Below are the code and all the weights of a small trained network. Each question names an input and a class and asks about switching units off, where a switched-off unit gives its printed mean instead of its output.

import numpy as np


def w(rows, s, z=0):
    codes = np.array(rows[::2]) - 128.0
    scale = np.full(codes.shape[1], s)
    scale[-1] = z or s
    return codes * scale


def f(y):
    return np.maximum(y, 0)


def log_softmax(a):
    a = a - a.max(-1, keepdims=True)
    return a - np.log(np.exp(a).sum(-1, keepdims=True))


def net(x, mask):
    res = np.array(x, float).reshape(1, 5) / 4 @ E
    y = f(res @ A[0][:, :-1].T + A[0][:, -1])
    res = res + np.where(mask, y, B[0][:, -1]) @ B[0][:, :-1]
    return log_softmax(res[-1] @ U[:, :-1].T + U[:, -1])


A, B = {}, {}
E = w([
[254,125,66,8,214,179,196,207],'x0',
[32,92,58,38,13,59,93,78],'x1',
[44,96,116,200,150,225,172,175],'x2',
[141,166,53,214,103,205,52,184],'x3',
[121,235,51,54,221,221,41,33],'x4',
],0.0081)
A[0] = w([
[234,184,84,130,189,197,130,217,109],'neuron 1',
[163,134,176,136,255,134,158,117,197],'neuron 2',
[170,193,52,38,137,83,84,54,255],'neuron 3',
[91,215,111,238,108,191,8,109,183],'neuron 4',
[162,155,151,117,227,135,145,53,217],'neuron 5',
[114,110,192,231,41,67,106,105,216],'neuron 6',
[21,162,110,145,49,161,40,53,226],'neuron 7',
[115,42,164,60,64,69,176,135,200],'neuron 8',
[200,88,137,55,143,63,103,158,106],'neuron 9',
[236,84,172,65,197,108,176,178,237],'neuron 10',
[62,51,169,134,90,62,189,190,111],'neuron 11',
[156,142,205,172,242,210,154,133,165],'neuron 12',
[62,34,146,229,105,113,161,233,242],'neuron 13',
[192,191,64,164,168,219,120,186,167],'neuron 14',
],0.0075,0.0046)
B[0] = w([
[180,196,67,139,228,222,122,180,203],'neuron 1',
[129,195,183,69,131,205,207,69,197],'neuron 2',
[159,234,56,22,71,105,63,95,228],'neuron 3',
[64,150,92,226,169,184,50,148,233],'neuron 4',
[90,212,200,45,110,133,155,100,195],'neuron 5',
[127,90,207,229,84,37,82,170,249],'neuron 6',
[39,139,58,153,63,126,32,103,244],'neuron 7',
[148,59,140,97,57,34,198,127,229],'neuron 8',
[190,180,115,46,59,61,199,137,180],'neuron 9',
[196,205,136,10,171,154,171,154,224],'neuron 10',
[122,1,112,148,70,58,187,142,216],'neuron 11',
[37,176,226,154,210,200,218,128,207],'neuron 12',
[164,14,146,208,69,198,221,164,244],'neuron 13',
[148,168,49,120,207,229,122,167,203],'neuron 14',
],0.0073,0.014)
U = w([
[41,179,5,54,54,183,22,69,208],'0',
[188,31,150,144,65,108,243,205,174],'1',
[195,158,107,144,248,230,134,245,138],'2',
[35,64,188,115,73,38,143,51,55],'3',
[153,207,223,169,47,27,21,84,4],'4',
[75,98,141,245,111,180,62,174,79],'5',
[235,190,127,26,94,77,140,93,117],'6',
[32,159,254,130,173,213,201,44,204],'7',
],0.0076,0.0023)

Each question gives the input, the list of numbers given to net, and the class t.
The units are the neurons (one row each of A and B). Each row of codes is followed by its name. A weight is (code - 128) times the scale printed after its matrix; where a second scale follows, it is the last column's (A, B and U).
mask holds one flag per neuron, in row order. A switched-off neuron (its flag False) gives its mean, the last column of its row in B, instead of its output. The means were averaged over made-up inputs and are rounded, as every weight is.
A unit's drop is (log p(t) with every unit on - log p(t) with that unit switched off) / (log p(t) with every unit on - log p(t) with every unit switched off).
The circuit of an input: a set's keep is (log p(t) with only the set's units on - log p(t) with every unit switched off) / (log p(t) with every unit on - log p(t) with every unit switched off). Starting from the 12 units with the biggest drops (on a tie, the unit counted first), units are removed one at a time, each time the one whose removal leaves the highest keep (on an exact tie, the one counted first), for as long as the keep stays at least 0.8.
circuit, biggest first: the units of the circuit, biggest drop first
most important unit: the unit with the biggest drop
k most important neurons: the k neurons with the biggest drops, biggest first
drop of u: that unit's drop, to one decimal
input [8,7,0,0,-4], class 6: 3 most important neurons : neuron 13; neuron 10; neuron 6
input [-6,-6,-5,2,-2], class 5: most important unit : neuron 3
input [-5,-3,-3,0,3], class 0: 2 most important neurons : neuron 13; neuron 8
input [-2,4,5,-4,2], class 3: 3 most important neurons : neuron 14; neuron 1; neuron 3
input [-7,7,-5,8,-2], class 5: 2 most important neurons : neuron 6; neuron 4
input [-4,5,5,-7,-4], class 1: 2 most important neurons : neuron 13; neuron 11
input [3,-8,-7,-4,-3], class 6: 3 most important neurons : neuron 9; neuron 10; neuron 4
input [-4,0,3,-6,4], class 0: circuit, biggest first : neuron 13; neuron 7
input [-3,8,1,-5,-5], class 1: 3 most important neurons : neuron 13; neuron 11; neuron 8
input [5,-4,4,-6,0], class 7: 4 most important neurons : neuron 12; neuron 2; neuron 5; neuron 4
input [-7,1,-2,-7,5], class 0: 2 most important neurons : neuron 7; neuron 3
input [8,-5,0,1,-7], class 2: drop of neuron 8 : 0.0
input [-4,5,-3,7,-5], class 5: drop of neuron 7 : 0.2
input [4,-4,4,-6,1], class 7: drop of neuron 12 : 1.0
